Here is a tiny trained network, its code and every weight. The questions are about switching its units off for an input and a target symbol, where a switched-off unit gives its printed mean instead of its output.

import numpy as np


def w(rows, s, z=0):
    codes = np.array(rows[::2]) - 128.0
    scale = np.full(codes.shape[1], s)
    scale[-1] = z or s
    return codes * scale


def norm(h):
    return h / np.sqrt((h * h).mean(-1, keepdims=True) + 1e-5)


def f(y):
    return np.maximum(y, 0)


def softmax(a):
    e = np.exp(a - a.max(-1, keepdims=True))
    return e / e.sum(-1, keepdims=True)


def log_softmax(a):
    a = a - a.max(-1, keepdims=True)
    return a - np.log(np.exp(a).sum(-1, keepdims=True))


def net(x, mask):
    ids = ['αεζθλπσφψω'.index(c) for c in x.split()]
    T = len(ids)
    res = E[ids] + P[:T]
    r = norm(res)
    for j in range(3):
        rows = slice(2 * j, 2 * j + 2)
        q, k, v = (r @ M[0][rows].T for M in (Q, K, V))
        z = softmax(np.where(np.tri(T) > 0, q @ k.T / 2**0.5, -1e9)) @ v
        o = O[0][rows]
        res = res + np.where(mask[j], z, o[:, -1]) @ o[:, :-1]
    y = f(norm(res) @ A[0][:, :-1].T + A[0][:, -1])
    res = res + np.where(mask[3:15], y, B[0][:, -1]) @ B[0][:, :-1]
    return log_softmax(norm(res)[-1] @ U[:, :-1].T + U[:, -1])


Q, K, V, O, A, B = {}, {}, {}, {}, {}, {}
E = w([
[37,70,176,129,162],'α',
[134,165,174,54,71],'ε',
[233,172,183,115,142],'ζ',
[182,168,219,91,158],'θ',
[144,80,77,124,200],'λ',
[48,100,170,130,129],'π',
[132,144,253,195,122],'σ',
[164,128,234,208,149],'φ',
[80,147,192,77,68],'ψ',
[92,128,188,62,111],'ω',
],0.016)
P = w([
[133,218,121,195,183],'0',
[132,36,177,36,135],'1',
[131,54,135,140,92],'2',
[145,146,68,167,87],'3',
[75,210,97,73,254],'4',
[111,85,131,109,218],'5',
[137,106,147,148,114],'6',
],0.015)
Q[0] = w([
[73,135,75,127,65],'H0',
[163,86,162,173,126],'H0',
[145,214,91,202,108],'H1',
[126,40,66,118,22],'H1',
[159,7,161,71,109],'H2',
[116,191,172,112,225],'H2',
],0.013)
K[0] = w([
[174,174,95,132,110],'H0',
[137,97,134,246,132],'H0',
[106,151,148,96,186],'H1',
[110,229,64,185,113],'H1',
[148,130,94,234,42],'H2',
[152,8,178,59,121],'H2',
],0.017)
V[0] = w([
[115,76,138,167,126],'H0',
[149,130,113,170,96],'H0',
[145,199,175,161,60],'H1',
[142,96,100,249,137],'H1',
[9,122,175,211,184],'H2',
[35,135,104,142,79],'H2',
],0.013)
O[0] = w([
[207,208,40,193,153,147],'H0',
[192,134,197,23,146,81],'H0',
[80,2,103,77,181,126],'H1',
[119,188,146,36,209,109],'H1',
[120,229,93,225,122,255],'H2',
[76,236,17,94,64,102],'H2',
],0.009,0.0081)
A[0] = w([
[163,75,48,162,187,104],'N0',
[135,111,147,165,38,102],'N1',
[169,113,207,248,133,202],'N2',
[73,42,130,70,171,151],'N3',
[210,138,225,171,98,189],'N4',
[215,122,86,150,176,178],'N5',
[142,180,161,60,132,165],'N6',
[110,204,100,77,100,40],'N7',
[125,11,148,181,114,153],'N8',
[55,171,110,48,215,255],'N9',
[67,103,23,188,148,150],'N10',
[191,177,193,164,159,129],'N11',
],0.011,0.0063)
B[0] = w([
[100,137,137,98,74,172],'N0',
[106,177,139,57,168,152],'N1',
[214,165,201,104,147,254],'N2',
[169,127,48,149,66,181],'N3',
[237,245,102,111,157,209],'N4',
[91,131,201,163,117,192],'N5',
[180,156,163,174,209,151],'N6',
[106,167,100,161,171,141],'N7',
[121,188,182,188,101,203],'N8',
[160,46,58,94,212,221],'N9',
[94,144,160,41,95,214],'N10',
[172,155,162,176,152,198],'N11',
],0.011)
U = w([
[224,178,163,139,203,150],'α',
[165,133,200,195,77,77],'ε',
[42,209,215,100,42,73],'ζ',
[52,224,14,111,181,92],'θ',
[147,69,74,76,216,92],'λ',
[79,208,79,188,137,68],'π',
[109,49,109,145,47,253],'σ',
[193,8,188,59,133,8],'φ',
[123,85,39,33,198,92],'ψ',
[54,125,81,52,85,207],'ω',
],0.011,0.0032)

Each question gives the input, a string of symbols that net reads in full, and the target symbol t.
The units are the heads (2 rows each of Q, K, V and O) and the neurons (one row each of A and B). Each row of codes is followed by its name. A weight is (code - 128) times the scale printed after its matrix; where a second scale follows, it is the last column's (O, A, B and U).
mask holds one flag per unit, heads first, then neurons. A switched-off unit (its flag False) gives its mean, the last column of its rows in O or B, instead of its output. The means were averaged over made-up inputs and are rounded, as every weight is.
A unit's drop is (log p(t) with every unit on - log p(t) with that unit switched off) / (log p(t) with every unit on - log p(t) with every unit switched off).
The circuit of an input: a set's keep is (log p(t) with only the set's units on - log p(t) with every unit switched off) / (log p(t) with every unit on - log p(t) with every unit switched off). Starting from the 12 units with the biggest drops (on a tie, the unit counted first), units are removed one at a time, each time the one whose removal leaves the highest keep (on an exact tie, the one counted first), for as long as the keep stays at least 0.8.
circuit, biggest first: the units of the circuit, biggest drop first
unit that matters most: the unit with the biggest drop
top k neurons: the k neurons with the biggest drops, biggest first
which heads matter: for each layer, one digit per head in row order, 1 if its drop is at least 0.15 and else 0, layers parted by /
drop of u: that unit's drop, to one decimal
input ζ ζ π ε, target φ: circuit, biggest first	[H1 H2]
input σ ω ε σ ψ α ε, target ψ: which heads matter	010
input φ ω π ω, target λ: circuit, biggest first	[H1 N9]
input α λ ε ζ ζ ε ψ, target φ: circuit, biggest first	[H2]
input α λ α, target π: which heads matter	001
input ε λ ω, target σ: circuit, biggest first	[H1 N3]
input φ φ λ λ λ, target λ: which heads matter	001
input π θ π ω ω, target ε: top 2 neurons	[N8 N3]
input π λ π, target θ: circuit, biggest first	[H2 H1]
input α λ ψ, target π: which heads matter	001
input π σ λ π ε, target ψ: which heads matter	100
input φ π ε λ ψ π, target σ: which heads matter	011
input ε λ λ φ φ λ λ, target λ: which heads matter	010
input φ λ θ ε λ λ, target ε: which heads matter	011
input α ε ε, target π: circuit, biggest first	[H2]
input λ λ θ ε λ ε, target ε: which heads matter	111
input σ λ σ ε λ λ ε, target σ: top 3 neurons	[N3 N2 N4]
input φ φ λ, target ψ: circuit, biggest first	[H1 N2]
input π σ ω π λ ζ α, target θ: which heads matter	001
input λ λ ω ζ σ π, target ζ: which heads matter	010
input ω ω σ ω ψ π, target ψ: unit that matters most	N9
input φ ω ψ π ε, target ζ: which heads matter	110
input π ε ω π σ σ λ, target θ: which heads matter	001
input ω θ ε λ ε α, target σ: which heads matter	011
input φ ω π, target λ: drop of N8	0.0
input ε λ ε π λ α λ, target θ: drop of H2	1.1
input ω ω ω φ ω λ ψ, target λ: drop of H1	0.8
input α λ ω σ ω π π, target ψ: drop of H1	0.8
input λ φ θ ψ ψ, target λ: unit that matters most	N9
